Below are the code and all the weights of a small trained network. Each question names an input and a class and asks about switching units off, where a switched-off unit gives its printed mean instead of its output.

import numpy as np


def w(rows, s, z=0):
    codes = np.array(rows[::2]) - 128.0
    scale = np.full(codes.shape[1], s)
    scale[-1] = z or s
    return codes * scale


def norm(h):
    return h / np.sqrt((h * h).mean(-1, keepdims=True) + 1e-5)


def f(y):
    return np.maximum(y, 0)


def log_softmax(a):
    a = a - a.max(-1, keepdims=True)
    return a - np.log(np.exp(a).sum(-1, keepdims=True))


def net(x, mask):
    res = np.array(x, float).reshape(1, 5) / 4 @ E
    u = 0
    for l in range(3):
        y = f(norm(res) @ A[l][:, :-1].T + A[l][:, -1])
        res = res + np.where(mask[u : u + 4], y, B[l][:, -1]) @ B[l][:, :-1]
        u += 4
    return log_softmax(norm(res)[-1] @ U[:, :-1].T + U[:, -1])


A, B = {}, {}
E = w([
[254,142,153,155,128,100,208,112,201],'x0',
[184,127,169,51,147,175,63,195,128],'x1',
[104,166,174,180,171,43,79,144,62],'x2',
[191,242,85,208,100,203,72,116,144],'x3',
[122,123,132,49,42,191,153,45,61],'x4',
],0.0074)
A[0] = w([
[175,117,147,193,75,91,248,69,156,3],'L0N0',
[81,108,150,161,146,43,160,143,97,4],'L0N1',
[114,42,113,125,98,189,178,90,114,88],'L0N2',
[177,117,143,102,89,151,177,154,164,74],'L0N3',
],0.011,0.0026)
B[0] = w([
[171,210,118,148,153,162,138,9,205,254],'L0N0',
[116,129,196,170,123,8,215,87,111,210],'L0N1',
[104,162,136,125,95,160,111,151,173,219],'L0N2',
[138,49,93,159,188,172,187,108,108,197],'L0N3',
],0.011,0.0078)
A[1] = w([
[111,111,146,174,205,43,63,207,139,67],'L1N0',
[150,167,133,172,88,141,70,98,6,71],'L1N1',
[156,147,110,173,91,128,150,178,100,105],'L1N2',
[72,136,65,80,23,141,144,123,81,3],'L1N3',
],0.014,0.0017)
B[1] = w([
[85,184,62,161,157,139,103,178,176,254],'L1N0',
[246,155,166,84,130,155,104,69,9,225],'L1N1',
[111,119,166,56,155,84,131,120,101,154],'L1N2',
[95,108,123,152,89,122,70,130,180,211],'L1N3',
],0.014,0.0071)
A[2] = w([
[163,56,147,111,146,185,179,209,112,1],'L2N0',
[95,126,166,198,115,5,174,160,62,40],'L2N1',
[65,93,152,95,45,159,118,120,150,95],'L2N2',
[123,136,125,129,114,154,135,135,52,54],'L2N3',
],0.019,0.0014)
B[2] = w([
[220,61,140,12,101,81,139,215,171,164],'L2N0',
[6,47,178,18,176,8,117,48,62,248],'L2N1',
[41,72,86,227,2,163,148,159,117,206],'L2N2',
[126,106,204,105,119,173,89,132,86,164],'L2N3',
],0.014,0.011)
U = w([
[181,163,188,74,122,192,31,121,19,74],'0',
[31,123,162,96,175,47,124,66,89,214],'1',
[53,92,102,174,5,206,110,139,126,159],'2',
[89,204,79,161,182,135,86,244,151,51],'3',
[209,71,123,46,111,160,148,195,175,19],'4',
[175,172,122,172,129,177,205,29,164,253],'5',
],0.012,0.0017)

Each question gives the input, the list of numbers given to net, and the class t.
The units are the neurons (one row each of A and B). Each row of codes is followed by its name. A weight is (code - 128) times the scale printed after its matrix; where a second scale follows, it is the last column's (A, B and U).
mask holds one flag per neuron, layer by layer. A switched-off neuron (its flag False) gives its mean, the last column of its row in B, instead of its output. The means were averaged over made-up inputs and are rounded, as every weight is.
A unit's drop is (log p(t) with every unit on - log p(t) with that unit switched off) / (log p(t) with every unit on - log p(t) with every unit switched off).
The circuit of an input: a set's keep is (log p(t) with only the set's units on - log p(t) with every unit switched off) / (log p(t) with every unit on - log p(t) with every unit switched off). Starting from all 12 units, units are removed one at a time, each time the one whose removal leaves the highest keep (on an exact tie, the one counted first), for as long as the keep stays at least 0.8.
units of the circuit, in order: the units of the circuit, biggest drop first
top k neurons: the k neurons with the biggest drops, biggest first
top k neurons in layer l: the k neurons of layer l with the biggest drops, biggest first
drop of u: that unit's drop, to one decimal
input [6,-1,-5,-3,-3], class 5: units of the circuit, in order => [L0N0]
input [-1,-2,-6,-1,-6], class 4: top 2 neurons in layer 0 => [L0N0; L0N1]
input [-1,5,3,-2,1], class 3: units of the circuit, in order => [L0N0; L1N0; L2N1]
input [1,-1,-2,0,-6], class 3: top 2 neurons => [L1N0; L2N1]
input [-2,4,-6,8,0], class 0: top 2 neurons in layer 0 => [L0N0; L0N2]
input [1,-1,-7,0,-6], class 4: units of the circuit, in order => [L0N3; L1N0; L0N1; L2N0]
input [4,4,-4,7,-8], class 4: top 2 neurons in layer 2 => [L2N0; L2N2]
input [3,7,8,7,-5], class 3: top 3 neurons => [L1N0; L2N1; L0N0]
input [6,6,-4,-2,8], class 4: units of the circuit, in order => [L0N3; L2N0]
input [1,2,-4,-5,5], class 2: top 2 neurons => [L2N2; L0N2]
input [-4,5,-5,-8,-6], class 3: units of the circuit, in order => [L1N0; L2N1]
input [6,0,-5,-2,-7], class 5: top 2 neurons => [L0N0; L2N1]
input [-3,7,-4,1,-5], class 3: top 2 neurons => [L1N0; L0N0]
input [3,3,1,8,-6], class 3: units of the circuit, in order => [L0N0; L1N0]
input [-6,2,5,6,3], class 0: units of the circuit, in order => [L1N1]
input [-5,7,-3,-5,-2], class 2: top 4 neurons => [L0N3; L1N1; L0N1; L2N2]
input [-2,-7,-7,7,-5], class 5: units of the circuit, in order => [L2N1; L2N2]
input [-2,-3,-8,8,-5], class 5: top 4 neurons => [L2N1; L2N2; L1N0; L2N0]
input [-6,0,-7,4,-5], class 2: top 4 neurons => [L0N0; L0N1; L1N0; L0N3]
input [-7,2,-1,3,7], class 2: top 2 neurons => [L1N3; L2N2]
input [8,2,1,-4,-4], class 5: units of the circuit, in order => [L2N1]
input [-6,1,-4,6,1], class 0: top 2 neurons in layer 0 => [L0N2; L0N3]
input [5,5,-7,7,8], class 4: top 2 neurons in layer 0 => [L0N3; L0N0]
input [-2,4,0,2,6], class 2: top 3 neurons => [L1N3; L2N2; L0N0]
input [0,0,-7,-2,-8], class 4: top 2 neurons in layer 0 => [L0N3; L0N1]
input [-1,-7,4,6,8], class 0: drop of L1N1 => 0.8
input [8,-7,-5,-6,8], class 5: units of the circuit, in order => [L0N0]
input [-7,0,-3,6,-6], class 3: drop of L0N0 => 0.2
input [-1,4,-7,-7,5], class 2: drop of L2N2 => 0.6
input [6,7,6,-1,-7], class 3: drop of L0N0 => 0.0
